Table B holds the same points as the rows below and some others, measured another way and shuffled. Each row below is followed by which row of B it is.
B:
0: [-364   93   69 -182  -60  -30  -68   96 -198  163  -10  -10 -174 -121
 -106    1   90 -282 -113   74  -94   38]
1: [ 231  248  -41    6 -569 -313 -251 -186  223  153   10  256  244  226
  -65  211   55   93    7 -614  188 -132]
2: [ -32 -330   30 -298 -254  309 -263   90  192   69 -165 -268  304   13
  111  129 -127 -172 -348 -393  -84  113]
3: [ -21  378   90   18 -325 -394  -42 -182   57   15   28   73 -142  108
  -71  -71   95   30  -26   52  238 -296]
4: [ 330 -385 -139   35 -108  526   -7  -75  367  -28 -330 -490  139  168
  140  -76 -263  -81 -216 -193  -21   50]
5: [ 296 -265  -54  -58 -324  140  -20 -130  306 -231 -234 -286   90  144
  157  -16  -63 -129 -202    6   13 -189]
6: [ 184  -72  -91  182  -21  466   23  -31  229  273 -122 -200  223   90
   22   99 -268  141 -163 -350   22  270]
7: [-276  579  255   83   95 -286  439   35 -300  227  -97  237 -273   22
 -225  -43  300   13   39  392  -36  145]
8: [-245  419  207  298  -30 -266  279  -43 -396   38   94  274 -173    5
   -9   79  -87  154    2  548  -44  -34]
9: [  20  402   92  -27 -466 -398    1 -183   96  -39  137  262  -92   19
 -188  139  120    8 -177   65  307 -265]
10: [ -28  489   99  -65 -517 -647  -45 -198   23  -58  145  343 -142   34
 -148   93  312  -34  -17   84  247 -383]
11: [-239  623  273  -28 -292 -550  116  -38 -150  139  183  442  -18  -49
 -151  200  310  135  -81  138  143  -68]
12: [  21 -227   15   20   91  405  426   75 -110 -109 -359 -208 -216   23
  -64  -22  -68 -317 -213  487 -262  183]
13: [ 151 -124   60 -229 -514   61 -294  -72  453  -66   83 -117  416  -43
  138  264  -53   82 -459 -354  223 -131]
14: [ 329  197  153  196 -273 -198  177 -173  287  -95  -56    3  340  186
  294  114  144  414  -62   55   83 -117]
15: [-269  128   58  145  403  318  258   99 -160  326 -174 -311 -229  -55
   -3 -244  -12  -34   21  258 -146  266]
16: [-321  383   95 -219 -369 -622 -411  -57 -134  219   77  168  -39   72
   -6  -70  269 -116  171 -346   58 -277]
17: [-114  -27  206   32  118  138  329  132  -90   -9 -120  -89  143  -82
  232  100  182   67 -149  419 -284  199]
18: [-345  718  190  211   -1 -340  220    0 -355  413  167  448 -180  -42
 -283  126  118  156   68  121   75  164]
19: [  34  134  218   89 -105 -221  139  -18   -2  -30 -122  -23  270  142
  359   26  200  258   42  147 -169  -35]
20: [ 116 -264  126  111 -104  205  227   63  -19 -207 -114  -49  327   10
  359  263  -40  100 -211  356 -320  100]
21: [  37 -340 -138  120  143  555   11   35    9  123 -316 -454  -34  109
  121 -157 -337 -165  -49  -53 -216  175]
22: [  68 -417  -74  -15  -34  577  -38   45   84   42 -304 -408  107  110
   95  -12 -402 -175 -266 -142 -155  179]
23: [-330  693  162  329  -69 -409  301 -105 -385   99  345  460 -409 -176
 -261  120   28  119  -26  667  182 -124]
24: [-465  559  296  144   90 -312  333  115 -561  273   49  413 -173  -47
 -156  120  134   64   45  403 -171  214]
25: [  72  -33   70 -189 -340 -112  -61  -41  281 -131   41  -52  201 -104
  174  167  304  -26 -229   37   33 -164]
26: [ -96   53   82 -132 -313 -100 -309  -35   40  147  -65  -81  169  143
   68    7 -137   -8 -110 -389   56  -76]
27: [ 128 -196  -79 -269 -167  180 -229  -48  406   98 -325 -505   77  152
  101 -243  111 -204  -92 -434   46  -76]
28: [ 291 -300  -44    6 -115  410   96  -36  319  -53 -301 -370  200  135
  161    9 -111  -26 -229  -89  -68   92]
29: [-323  871  189  112 -177 -804  -10 -176 -121  213  328  316 -283  -77
  -90 -115  421  211  204  239  316 -359]
30: [-259  523   62  181 -238 -375  -69 -108 -241  212  280  368 -185  -59
 -187  125  -51   71   17   79  183 -136]
31: [ 131 -144   39  -98  -43  246  311   52  103  -37 -358 -165   10   78
   -8   26  182 -207 -168  139 -195  175]
32: [ 199 -242  -18 -111 -136  420   21  -11  365   29 -251 -365  184   62
   60   24  -83  -70 -325 -199   30  122]
33: [ 371 -340  -46 -119 -221  436   42  -43  503  -71 -284 -376  306   99
  139   84  -24  -31 -349 -234   15   93]
34: [-171 -124   77   47  -71  154  157  102 -193 -113   88   82   32 -212
  117  278  -31  -95 -245  480 -233   64]
35: [-230  218   98  -13   59  134  234   56 -127  201  -81  -10 -232  -78
 -242   -3    6 -150 -196  215   14  178]
36: [-118  539   99  133 -167 -426  132  -40 -159  264  114  440   -2    7
 -109  187  356  124  160  -26  -17   45]
37: [-122   95  -16  180  306  430  114   86  -46  500 -212 -253    2   72
  -39 -130 -160   65   33 -243 -116  412]
38: [ 157 -183  -86  -62 -181  358  -58   24  228  178 -179 -128  242   66
  -10  170  -81  -81 -204 -422  -65  221]
39: [ 156  462  135  -74 -628 -527   -9 -207  294  -79  241  398  149  -25
 -119  333  328  162 -240  -55  375 -276]
40: [ 418 -321 -104  -61 -287  194    9 -122  388 -173 -366 -338  166  232
  192  -47   44 -130  -98 -176  -71 -106]
41: [-238  330  231  147    8 -212  149   10 -306  153  -86   72  -51  127
   63  -66  -41  136   45  216  -92   40]
42: [ 274 -251 -231  154 -118  314 -209 -131  245  136 -277 -389  111  257
  186 -160 -249  -42  102 -445  -58  -26]
43: [ 189 -453  -22 -159 -342  245 -242  -12  308 -173 -136 -317  389   49
  353  139 -119  -60 -284 -203 -111  -93]
44: [-377  510  122  233  110 -241  190   11 -528  346  -67  232 -363  113
 -222 -119  -59  -43  211  201 -101  108]
45: [  -6  132    7  -24 -110   -3  -18  -78  139  114 -103 -174  -79   51
  -22 -123   60  -51  -61  -59  105  -75]
46: [ 275 -319  -37   20 -188  342   51  -49  298 -137 -198 -295  230   80
  224   88 -116   -7 -251    2  -70    9]
47: [-266  555  335  254  172 -138  465   39 -293  236  -10  180  -75   11
  -63   27   53  302  -67  455  -10  232]
48: [ -78  170  121   23 -185 -148  -80  -16  -43  169  -43   43  177  113
  105   65    2  113  -10 -191  -41   17]
49: [ 268  -39  -55  -46 -366 -126  -52 -168  304 -139 -146 -132   70  147
  127  -16  167  -68  -35  -77   60 -258]
50: [ -88  237  162  -20 -360 -326  -41  -38 -120   37   28  264  133   89
   21  203   46   55  -80  -48  -12  -69]
51: [-314  419   86 -179  -47 -264  -77  -16  -10  301    5  -42 -263  -64
 -185 -192  318 -154   24  -75  152  -83]
52: [ 235 -210   -2 -156 -398 -101   73  -80   82 -278 -376  -68    6  249
   74   14  129 -312  -63   55 -174 -186]
53: [-311  542   84  128 -245 -618  -52 -113 -373  117  178  390 -312   18
 -123   -7  144  -57  215  212   40 -280]
54: [ 475  -17 -108  340 -601 -196 -201 -321  341 -246  205  115  386  138
  356  294 -185  361  -47 -107  176 -399]
55: [-392  618  155  -16 -295 -685  -46  -91 -274   71  323  422 -305 -159
 -166   78  308  -54   46  327  167 -324]
56: [-426  261  232 -261 -145 -203   30  150 -275  178   28  240  -48 -136
 -164  175  228 -195 -191   85 -105  122]
57: [  71 -191 -110 -210 -432   71 -469  -97  234   70 -124 -240  132  147
   40  -20 -202 -206 -155 -567  105 -172]
58: [-373  -11  155 -213  -69  147  105  215 -261  111    2  138  -15 -215
 -145  275   44 -264 -338  199 -199  260]
59: [-283  117   -6   42   34 -121  102   63 -377  121  -84  109 -276  -26
  -47  -33  165 -278  177  259 -297   23]
60: [-271   43  124 -344 -304 -200 -343   72    9  126   38   -9  160  -73
   84   90  181 -144 -155 -285  -28  -78]
61: [-344  297  303  103  153 -232  335  126 -405   93  -61  145  -24  -23
  171   20  256  105   80  517 -316  134]
62: [-134  699   90  369  112 -122  204  -66 -157  592   32  244  -86  131
 -254  -19  -33  329  169 -214  151  276]
63: [-371   76  211 -178  -34   40   81  171 -188  100   55   59   34 -216
  -14  186  111 -108 -299  244 -133  165]
64: [ 263  137  118   89 -334 -165   -3 -172  316  -67  -37  -70  313  168
  245   70   47  314 -119  -97  152 -169]
65: [-185  255  199  292   82 -134  360   47 -387   46  -13  223  -24   15
  125  125   36  157   63  519 -263  123]
66: [-313   81   42  -90  -17  115  -50  112 -183  268  -15   11  -87  -96
 -136   64  -33 -201 -127  -63  -98  171]
67: [ 109  134  194  101 -287 -246   40  -87   89  -97    6   61  321  116
  308  155   71  303  -87   85  -11 -128]
68: [ 146 -439   20  -75  -66  568  148  129   66    5 -397 -245  272  133
   90  173 -219 -166 -314 -123 -307  354]
69: [ 120  512  -50   46 -400 -399 -258 -181  229  426   72  267  170  184
 -149   96  228  182  174 -772  259  -46]
70: [ 202   28  -77  272 -240  -46  -31 -187    1  -19 -140  -49   -5  276
  106  -44 -259   56  101  -55   -3 -164]
71: [ 106 -169   -7  -69 -281  263 -171  -12  219   89  -76 -131  305   57
   78  185 -211   13 -289 -363   21   97]

[  64   85  -24  186  321    0  113    7  158 -129  121   51   -2   80
 -339   52   -4 -133   88  -84 -128  -37  337  177 -132 -300    8]  58
[ -75  240  138  396  336  -85  191  -77   86 -224  211  113   39  105
 -360  106    3    3   80   46   -1    3  299   48 -106 -325 -138]  70
[  22 -327 -205 -332 -471 -516   28   99 -500  429 -269 -142  -90 -326
  473 -103   10   58 -361  100  163   79 -343  -59  165  412   65]  64
[ -35  -37 -260   27   14 -230  110  -69  -95  -38   38  -14 -102   41
  -30  -35  -50  -88  -67  -31   65   78  157  -45    7  -91  -64]  50
[  81  268   83  400  774  -70   62    0   12 -239  253   56  -50   86
 -661  -62 -141  -32  270  180  -89  331  336  143 -304 -492 -319]  60
[ 103  128  406  127  236   29  -12  143  -36  106  -45   33  133 -101
 -289  102   58   16   32   90 -131  -15   73  291  -95 -168  -65]  29
[ 104 -201 -311  -97 -104 -414  143  132 -245  261 -155  -78 -118 -246
   79  -58  -32  -10 -253   65  -84  217  -35   22   86  -13  -96]  14
[-188   16 -265 -101  -84 -266   79  -98 -147   51  116  171 -158  136
  184   35  -25 -134 -149 -171  287   70  127 -177  162  -56  -60]  52
[ -32   14  162  167 -206  -18  127  -64   55   -4  -95   22  185   -3
  -66  200  184   13  -97 -118  -24 -354  128  150  -35   17  244]  54
[-207  -55  239  -90 -339  -28 -116 -124 -259   68 -123  -76   52   37
  275   70   39  -77 -121   72  236 -127  -63    6  180  193  -53]  21
[-160   10   78  -23 -224 -113   86 -100  -79 -105   46  -86  -16   53
  231    0  -44  -75  -90   82  137 -138   54  -65  162   85 -118]  59
[ -56 -163   18 -211 -413 -226   40  -24 -236   92 -112 -187   -3 -119
  391  -76  -23  -20 -179  102  140 -171 -155  -29  136  334   40]  66
[-183  -49  101 -170 -300 -102 -154 -140 -344  130 -114   -5   12   69
  256   26   36  -55 -106  -12  343  -57 -103  -48  110  231   11]  0
[  78   22  103   44  160  123  -98   27   22  115 -113  105   96   61
 -321  160  125 -137   35 -198  -86  -72  228  296 -121 -211  149]  13
[ -18  -15  247  -96  -79    9   21  109   58  170   14  124   69  -34
  120  165  121 -129 -109 -182   16 -300   78  204   85   35  218]  12
[-113  -26   16   54 -204 -423  216  -42 -242    2   69  -73  -27 -143
  268  -56  -31  105 -178  184  198  -71 -126 -141   76  227  -40]  53
[-139   91 -231   43  -57 -241   76 -134 -180   79   -4  213  -46  136
  -70  115   67  -18 -132 -186  236  119  141 -136   47 -149  -39]  10
[ -98  140  364  -22  -13  371 -133  -95  172 -159   15    9  128  257
  -93  148   48 -231  124 -130   11 -307  286  221   40 -136    8]  44
[ 112  179  182  192  358  -91  125  105   48    7  104  118   68  -46
 -364   71   33   24   62   -5  -97   -6  170  194 -178 -239    1]  35
[ -64  142  -17  244  278  -14    4  -86  -32  -14   19  181   12  155
 -401  162   65  -90   26 -116   23  154  311   94  -65 -393 -111]  46
[   6 -214 -332 -257 -366 -437   97   59 -332  313 -192  -52 -115 -187
  320  -48   -3   -5 -323  -13  104  117 -141  -93  180  173  -15]  33
[  40  164   36  354  418 -262  232   68  -20  -52  153   92  -30  -79
 -376   40  -32   52    0  138 -104  208  202   70 -104 -356 -220]  4
[-124   56    9  182 -116  -26   84 -153   -2  -87  -47   32   73  127
 -114  155   88  -57  -64  -75   44 -115  222   26   41 -144  -13]  30
[  40 -140  135 -221  -39   96 -191   81 -115  170 -156 -105  -10  -31
   54    7  -15 -224  -31   -8  -54  -15   60  256   86   -2  -33]  19
[ 139   87  284 -192   98  250 -101  150  166   98  -50   62  105   51
 -142  101   57 -184   72 -190 -140 -242  185  344  -43 -124  129]  7
[ -73  -22  154  113 -235 -149   94  -25 -109  176 -123  106  145  -71
   26  223  212   43 -194 -124   77 -235   13  103   32   68  231]  23
[ -64 -179 -117 -266 -394 -269  -80  -16 -391  330 -243   -7  -24  -94
  295   21   68  -23 -252  -66  223   21 -168  -31  140  243   76]  25
[ -68 -222 -300 -240 -538 -538  168   18 -360  357 -169   33  -64 -211
  470   23   93   72 -405  -99  236  -72 -229 -165  189  346  189]  9
[  26   62   58  227  261  -44  101    5   56 -108   75   -8    9   15
 -286   47  -11  -87   48   42 -116   18  256  159  -84 -253  -88]  65
[ -19   74  175 -103 -130  177 -141  -94  -82  -77 -163 -151   87  131
  -83   -1  -32 -102   66   69    7  -42  110  117   28  -54 -184]  37
[ -37  -77 -221  -35    0 -168 -109  -64 -307  198 -187   45  -71   34
 -134   42   22  -92 -106  -56   98  300   93   26   32 -158 -136]  47
[ -29 -119    1  -78  -59 -217    8   11 -221   59  -19 -133  -74 -103
  159  -92  -75  -71  -85  144   81   38  -39   35   58  120  -88]  26
[  66  -50 -180 -286 -445 -119  195  -13   78  -70  -60 -165   20   -5
  282  -74  -22  -52 -119  -93  -21 -355   36  -31   74  204  137]  1
[  52  132  317 -104   72  138  -22  102  118   55   36   99  105   50
  -72  112   66 -108   43 -149  -23 -262  134  239  -29  -66  122]  40
